Below are the code and all the weights of a small trained network. Each question names an input and a target symbol and asks about switching units off, where a switched-off unit gives its printed mean instead of its output.

import numpy as np


def w(rows, s, z=0):
    codes = np.array(rows[::2]) - 128.0
    scale = np.full(codes.shape[1], s)
    scale[-1] = z or s
    return codes * scale


def f(y):
    return y / 2 * (1 + np.tanh(0.7978845608 * (y + 0.044715 * y**3)))


def softmax(a):
    e = np.exp(a - a.max(-1, keepdims=True))
    return e / e.sum(-1, keepdims=True)


def log_softmax(a):
    a = a - a.max(-1, keepdims=True)
    return a - np.log(np.exp(a).sum(-1, keepdims=True))


def net(x, mask):
    ids = ['αγζηπφ'.index(c) for c in x.split()]
    T = len(ids)
    res = E[ids] + P[:T]
    r = res
    for j in range(2):
        rows = slice(4 * j, 4 * j + 4)
        q, k, v = (r @ M[0][rows].T for M in (Q, K, V))
        z = softmax(np.where(np.tri(T) > 0, q @ k.T / 4**0.5, -1e9)) @ v
        o = O[0][rows]
        res = res + np.where(mask[j], z, o[:, -1]) @ o[:, :-1]
    y = f(res @ A[0][:, :-1].T + A[0][:, -1])
    res = res + np.where(mask[2:10], y, B[0][:, -1]) @ B[0][:, :-1]
    return log_softmax(res[-1] @ U[:, :-1].T + U[:, -1])


Q, K, V, O, A, B = {}, {}, {}, {}, {}, {}
E = w([
[33,154,5,166],'α',
[210,130,179,175],'γ',
[102,243,104,200],'ζ',
[42,149,21,171],'η',
[183,17,65,91],'π',
[2,229,171,58],'φ',
],0.009)
P = w([
[178,141,3,89],'0',
[136,114,89,157],'1',
[111,125,100,150],'2',
[122,72,176,162],'3',
[122,95,179,149],'4',
[126,80,199,137],'5',
[113,88,195,126],'6',
[107,119,177,110],'7',
[117,131,168,97],'8',
[108,179,119,74],'9',
],0.0049)
Q[0] = w([
[147,156,224,242],'head 0',
[63,77,183,199],'head 0',
[223,246,125,243],'head 0',
[149,144,190,36],'head 0',
[181,102,94,222],'head 1',
[168,176,110,121],'head 1',
[111,170,175,186],'head 1',
[5,73,191,2],'head 1',
],0.0093)
K[0] = w([
[99,182,248,164],'head 0',
[82,100,158,186],'head 0',
[103,211,166,35],'head 0',
[208,172,148,167],'head 0',
[168,96,131,163],'head 1',
[147,160,92,129],'head 1',
[130,92,110,69],'head 1',
[65,144,194,119],'head 1',
],0.012)
V[0] = w([
[119,3,104,115],'head 0',
[134,187,124,161],'head 0',
[212,183,77,129],'head 0',
[174,157,150,45],'head 0',
[180,201,104,146],'head 1',
[91,109,153,182],'head 1',
[92,62,146,253],'head 1',
[188,136,91,141],'head 1',
],0.012)
O[0] = w([
[208,143,95,35,41],'head 0',
[74,131,153,160,210],'head 0',
[126,92,237,144,167],'head 0',
[191,68,163,167,6],'head 0',
[194,81,150,156,190],'head 1',
[166,167,86,81,133],'head 1',
[164,245,48,126,88],'head 1',
[119,138,142,215,101],'head 1',
],0.012,0.0021)
A[0] = w([
[130,130,53,100,85],'neuron 0',
[151,162,134,87,82],'neuron 1',
[252,157,160,122,70],'neuron 2',
[116,108,72,123,193],'neuron 3',
[148,64,22,203,253],'neuron 4',
[158,166,194,158,107],'neuron 5',
[160,46,54,112,246],'neuron 6',
[176,117,92,134,67],'neuron 7',
],0.013,0.003)
B[0] = w([
[91,54,96,136,198],'neuron 0',
[51,105,146,161,140],'neuron 1',
[42,137,23,69,179],'neuron 2',
[157,102,101,174,186],'neuron 3',
[252,65,191,87,254],'neuron 4',
[55,160,66,189,180],'neuron 5',
[178,162,178,183,204],'neuron 6',
[86,131,141,133,141],'neuron 7',
],0.017,0.0061)
U = w([
[19,72,245,14,111],'α',
[119,205,114,97,90],'γ',
[100,171,149,120,57],'ζ',
[102,153,176,170,2],'η',
[90,45,2,70,134],'π',
[203,71,214,117,241],'φ',
],0.005,0.0022)

Each question gives the input, a string of symbols that net reads in full, and the target symbol t.
The units are the heads (4 rows each of Q, K, V and O) and the neurons (one row each of A and B). Each row of codes is followed by its name. A weight is (code - 128) times the scale printed after its matrix; where a second scale follows, it is the last column's (O, A, B and U).
mask holds one flag per unit, heads first, then neurons. A switched-off unit (its flag False) gives its mean, the last column of its rows in O or B, instead of its output. The means were averaged over made-up inputs and are rounded, as every weight is.
A unit's drop is (log p(t) with every unit on - log p(t) with that unit switched off) / (log p(t) with every unit on - log p(t) with every unit switched off).
The circuit of an input: a set's keep is (log p(t) with only the set's units on - log p(t) with every unit switched off) / (log p(t) with every unit on - log p(t) with every unit switched off). Starting from all 10 units, units are removed one at a time, each time the one whose removal leaves the highest keep (on an exact tie, the one counted first), for as long as the keep stays at least 0.8.
units of the circuit, in order: the units of the circuit, biggest drop first
top k neurons: the k neurons with the biggest drops, biggest first
heads that matter: for each layer, one digit per head in row order, 1 if its drop is at least 0.15 and else 0, layers parted by /
drop of u: that unit's drop, to one decimal
input ζ γ ζ α, target φ: units of the circuit, in order	[neuron 4; head 1]
input ζ φ π π π π φ π, target π: heads that matter	10
input π π φ α, target φ: heads that matter	00
input φ ζ φ, target α: units of the circuit, in order	[head 1; head 0]
input ζ γ ζ φ ζ, target φ: units of the circuit, in order	[head 0; neuron 4; head 1]
input γ γ γ η, target φ: top 2 neurons	[neuron 4; neuron 2]
input ζ ζ γ η ζ ζ α γ, target η: units of the circuit, in order	[head 0; neuron 5]
input η γ α γ, target π: units of the circuit, in order	[neuron 2; head 1; neuron 6]
input ζ φ φ ζ α φ φ ζ φ ζ, target φ: units of the circuit, in order	[head 0; neuron 4; neuron 2]
input γ π π α α γ, target π: units of the circuit, in order	[neuron 2; head 0]
input ζ γ γ, target η: drop of neuron 0	0.1
input ζ γ ζ ζ, target η: drop of neuron 2	0.1
input ζ ζ ζ, target η: drop of head 0	1.2
